Below are the code and all the weights of a small trained network. Each question names an input and a class and asks about switching units off, where a switched-off unit gives its printed mean instead of its output.

import numpy as np


def w(rows, s, z=0):
    codes = np.array(rows[::2]) - 128.0
    scale = np.full(codes.shape[1], s)
    scale[-1] = z or s
    return codes * scale


def f(y):
    return y / 2 * (1 + np.tanh(0.7978845608 * (y + 0.044715 * y**3)))


def log_softmax(a):
    a = a - a.max(-1, keepdims=True)
    return a - np.log(np.exp(a).sum(-1, keepdims=True))


def net(x, mask):
    res = np.array(x, float).reshape(1, 8) / 4 @ E
    y = f(res @ A[0][:, :-1].T + A[0][:, -1])
    res = res + np.where(mask, y, B[0][:, -1]) @ B[0][:, :-1]
    return log_softmax(res[-1] @ U[:, :-1].T + U[:, -1])


A, B = {}, {}
E = w([
[130,140,89,117,16],'x0',
[191,98,129,170,136],'x1',
[176,218,33,162,161],'x2',
[102,171,212,142,42],'x3',
[56,73,128,2,145],'x4',
[174,88,155,99,190],'x5',
[222,129,138,94,96],'x6',
[193,66,129,92,156],'x7',
],0.0078)
A[0] = w([
[106,87,77,75,102,88],'N1',
[132,104,85,146,92,2],'N2',
[149,146,148,89,205,176],'N3',
[104,135,155,111,68,101],'N4',
[56,213,93,138,168,104],'N5',
[159,81,99,143,161,37],'N6',
[109,123,106,96,158,192],'N7',
[40,108,253,121,123,142],'N8',
[133,148,37,73,147,225],'N9',
[139,98,167,158,198,114],'N10',
[139,134,105,137,39,80],'N11',
[87,195,155,152,170,27],'N12',
[164,136,171,144,66,77],'N13',
[83,132,93,111,109,15],'N14',
[67,158,205,89,181,220],'N15',
[89,194,135,202,206,246],'N16',
[112,163,89,58,97,224],'N17',
[149,144,174,170,98,98],'N18',
[118,91,96,95,91,112],'N19',
[133,51,82,51,76,232],'N20',
],0.013,0.0052)
B[0] = w([
[90,166,177,122,201,178],'N1',
[224,105,135,147,110,129],'N2',
[130,87,132,131,82,195],'N3',
[123,109,187,91,102,183],'N4',
[65,160,100,162,64,208],'N5',
[199,114,123,105,104,155],'N6',
[107,106,145,100,113,179],'N7',
[172,40,163,104,55,251],'N8',
[83,128,175,151,118,220],'N9',
[251,77,112,137,139,183],'N10',
[120,66,203,137,154,191],'N11',
[140,141,105,192,101,161],'N12',
[93,162,196,156,174,181],'N13',
[137,170,190,181,187,140],'N14',
[96,65,118,125,78,225],'N15',
[134,96,79,76,63,254],'N16',
[67,144,160,161,114,207],'N17',
[135,132,154,110,192,176],'N18',
[131,165,186,136,157,163],'N19',
[66,169,154,85,153,249],'N20',
],0.012,0.01)
U = w([
[88,218,144,144,241,26],'0',
[234,121,27,177,231,3],'1',
[153,2,173,151,171,207],'2',
[62,168,40,102,118,214],'3',
],0.0075,0.0057)

Each question gives the input, the list of numbers given to net, and the class t.
The units are the neurons (one row each of A and B). Each row of codes is followed by its name. A weight is (code - 128) times the scale printed after its matrix; where a second scale follows, it is the last column's (A, B and U).
mask holds one flag per neuron, in row order. A switched-off neuron (its flag False) gives its mean, the last column of its row in B, instead of its output. The means were averaged over made-up inputs and are rounded, as every weight is.
A unit's drop is (log p(t) with every unit on - log p(t) with that unit switched off) / (log p(t) with every unit on - log p(t) with every unit switched off).
The circuit of an input: a set's keep is (log p(t) with only the set's units on - log p(t) with every unit switched off) / (log p(t) with every unit on - log p(t) with every unit switched off). Starting from the 12 units with the biggest drops (on a tie, the unit counted first), units are removed one at a time, each time the one whose removal leaves the highest keep (on an exact tie, the one counted first), for as long as the keep stays at least 0.8.
units of the circuit, in order: the units of the circuit, biggest drop first
most important unit: the unit with the biggest drop
top k neurons: the k neurons with the biggest drops, biggest first
drop when u is switched off: that unit's drop, to one decimal
input [3,-3,4,-8,8,4,-5,-6], class 0: most important unit : N1
input [8,-3,7,5,-2,3,2,0], class 0: units of the circuit, in order : (N8, N16, N13)
input [-1,-2,3,-6,-5,5,-2,-4], class 3: units of the circuit, in order : (N16, N8)
input [4,5,1,-1,5,5,2,1], class 0: units of the circuit, in order : (N8, N16, N20)
input [1,-5,1,-8,-3,3,-1,-2], class 3: units of the circuit, in order : (N8, N11)
input [-8,4,0,-4,0,-7,0,-1], class 3: units of the circuit, in order : (N8, N16)
input [-3,-1,2,5,6,-5,2,4], class 3: top 2 neurons : (N11, N10)
input [-7,7,-5,-8,-6,5,-6,8], class 1: top 2 neurons : (N10, N8)
input [-1,4,6,-2,0,-3,7,5], class 3: top 2 neurons : (N8, N10)
input [7,-7,-6,-4,8,-4,-4,4], class 0: top 2 neurons : (N20, N1)
input [-8,3,2,1,-2,3,-1,4], class 1: top 2 neurons : (N8, N10)
input [3,1,2,4,1,-1,4,3], class 0: drop when N11 is switched off : 0.0
input [-8,8,6,-1,0,-6,-4,-3], class 3: drop when N16 is switched off : 0.1
input [0,3,0,-4,6,-1,-7,-8], class 3: drop when N5 is switched off : 0.2
input [4,-1,-3,-1,8,-1,3,7], class 0: most important unit : N20
